Look-ups in named tables: a row name and a column name give one cell, copied from the table.

Fop =
	Rap	Pinede	Buzesun	Pituki
Bipal	2.9	5.2	5.0	4.3
Zun	8.2	7.8	5.3	3.1
Bamasaz	4.8	4.0	3.2	7.0
Lusili	3.8	4.2	5.2	3.0
Kuv	4.1	5.9	5.8	6.8
Mevapo	6.1	3.8	2.5	4.4

Lusili, Buzesun => 5.2
Zun, Pinede => 7.8
Bipal, Buzesun => 5.0
Lusili, Pituki => 3.0
Bamasaz, Pituki => 7.0
Mevapo, Rap => 6.1
Lusili, Rap => 3.8

Volapi:
	Dapa	Gusalud	Vorego	Nareri	Zik	Koza	Mopefi
Dev	133	90	146	132	139	117	56
Riva	120	113	88	132	134	57	74
Mipamu	157	99	102	110	106	227	118
Rer	174	90	109	127	124	200	66
Febirep	163	92	92	132	137	148	54
Bemerom	92	138	75	116	114	50	139
Letar	92	139	90	96	88	129	186
Numefug	158	93	116	113	111	227	102
Mugomak	65	134	138	118	113	10	130

Febirep, Koza: 148
Numefug, Koza: 227
Letar, Dapa: 92
Mipamu, Vorego: 102
Bemerom, Gusalud: 138
Riva, Vorego: 88
Rer, Vorego: 109
Febirep, Nareri: 132
Numefug, Nareri: 113
Dev, Nareri: 132
Riva, Koza: 57
Febirep, Zik: 137
Numefug, Dapa: 158
Which row has the largest Gusalud? Letar

Pufale =
	Gapav	Bik	Guzen	Tisap	Turo	Vegudu	Kof	Luv
Fava	0.6	0.7	0.5	0.3	0.8	0.4	1.0	0.4
Ful	0.8	0.2	0.6	0.1	0.5	0.5	0.7	0.2
Muk	0.9	0.9	0.6	0.5	0.6	0.7	0.8	0.6
Nov	0.7	0.5	0.5	0.4	0.8	0.5	0.5	0.3

Nov, Guzen -> 0.5
Muk, Luv -> 0.6
Fava, Luv -> 0.4
Nov, Bik -> 0.5
Ful, Luv -> 0.2
Muk, Bik -> 0.9
Ful, Vegudu -> 0.5
Muk, Gapav -> 0.9
Nov, Turo -> 0.8

Kilak =
	Tifitut	Lebik
Kivora	106	37
Gidiz	130	206
Kizilaf	126	212
Bub	100	145
Beme	121	208
Fop	127	212
Bafuzev	119	205
Sil	116	198
Vimeso	112	57

What is the Tifitut of Fop in Kilak? 127
What is the Tifitut of Kizilaf in Kilak? 126
What is the Lebik of Sil in Kilak? 198
What is the Tifitut of Bub in Kilak? 100
What is the Lebik of Kizilaf in Kilak? 212
What is the Tifitut of Vimeso in Kilak? 112
What is the Tifitut of Sil in Kilak? 116
What is the Lebik of Beme in Kilak? 208
What is the Tifitut of Gidiz in Kilak? 130
What is the Tifitut of Bafuzev in Kilak? 119
What is the Lebik of Kivora in Kilak? 37
What is the Tifitut of Beme in Kilak? 121

Nas =
           Pigu     Gav
Duzeni    35133   45238
Zuf      -46234   45980
Sisu      28526  -37405
Revaven   14729    9502
Muluve    66428   52686
Kat      -31356   57414
Laf       83665  -41178
Vod      -22120  -10428
Kolugu   -55711   -9451
Med      -33544  -18612
Gopu      -5749   15223
Zef      -19875    2631
Bipafe   -10543  -27882

What is the Pigu of Kat in Nas?
-31356
What is the Gav of Med in Nas?
-18612
What is the Gav of Laf in Nas?
-41178
What is the Pigu of Vod in Nas?
-22120
What is the Pigu of Muluve in Nas?
66428
What is the Pigu of Zef in Nas?
-19875
What is the Gav of Duzeni in Nas?
45238
What is the Pigu of Kolugu in Nas?
-55711
What is the Gav of Zef in Nas?
2631
What is the Gav of Kat in Nas?
57414
Row with the largest Pigu: Laf

Bagod =
cols = Fulur, Bap, Des, Zemupi, Nep, Bonob
Katire: [-40, -87, 21, -44, -1, -1]
Zez: [5, -35, 15, -18, 23, -4]
Gofer: [-3, -50, 5, -20, 55, -48]
Tes: [-20, -20, 23, -25, -33, -69]
Sota: [-73, -73, 22, -14, 10, -4]
Gigope: [13, -35, -24, -40, -33, -53]
Fasas: [3, -37, 26, -16, 55, 26]
Rutarav: [-53, -38, -32, -42, 8, 34]

What is the Des of Rutarav in Bagod?
-32
What is the Fulur of Katire in Bagod?
-40
What is the Des of Fasas in Bagod?
26
What is the Bap of Gofer in Bagod?
-50
What is the Des of Gigope in Bagod?
-24
What is the Des of Gofer in Bagod?
5
What is the Bap of Gigope in Bagod?
-35
What is the Fulur of Sota in Bagod?
-73
What is the Nep of Fasas in Bagod?
55

Table Kofo
	Dilasa	Gep	Dokised	Ruka	Tapob	Bogiz
Bal	122	104	118	94	135	107
Noged	107	145	130	154	89	136
Zizop	78	206	129	145	63	117
Nus	110	131	125	111	130	109
Rulevud	136	78	127	97	195	104
Lopetiv	122	105	121	94	136	103
Tofar	116	127	120	122	138	112
Lizef	134	80	121	92	175	99
Vub	118	120	124	127	141	115
Datida	138	58	107	96	138	114
Fiz	131	97	127	118	167	114

Datida, Dilasa => 138
Noged, Ruka => 154
Lizef, Ruka => 92
Noged, Gep => 145
Zizop, Bogiz => 117
Rulevud, Dokised => 127
Lopetiv, Ruka => 94
Nus, Dilasa => 110
Vub, Tapob => 141
Vub, Gep => 120
Lopetiv, Tapob => 136
Datida, Gep => 58
Noged, Dokised => 130
Tofar, Ruka => 122
Fiz, Tapob => 167
Fiz, Dokised => 127
Zizop, Dokised => 129
Lopetiv, Gep => 105
Noged, Bogiz => 136

Rudomu:
	Sok	Nat	Rurum	Lus	Ton	Nul	Piza	Ved	Non
Refiveg	6.02	8.16	8.52	7.52	7.18	3.25	6.99	8.72	7.16
Bevofez	6.59	6.23	7.76	4.78	8.39	4.32	7.60	7.93	6.98
Fasofe	5.89	7.77	8.14	8.01	6.75	3.43	6.75	8.64	7.18
Balor	7.68	6.11	8.18	7.44	6.37	2.72	6.40	8.84	5.76
Bosar	6.56	8.92	8.34	6.01	6.20	5.34	6.02	9.09	6.13
Geg	8.58	4.42	7.93	7.25	7.56	1.93	6.90	8.64	5.87

Rurum of Fasofe = 8.14
Lus of Balor = 7.44
Nat of Bosar = 8.92
Rurum of Refiveg = 8.52
Sok of Bosar = 6.56
Ved of Geg = 8.64
Nul of Bevofez = 4.32
Ved of Bosar = 9.09
Nul of Bosar = 5.34
Ved of Fasofe = 8.64
Non of Geg = 5.87
Ton of Bosar = 6.20
Ved of Balor = 8.84

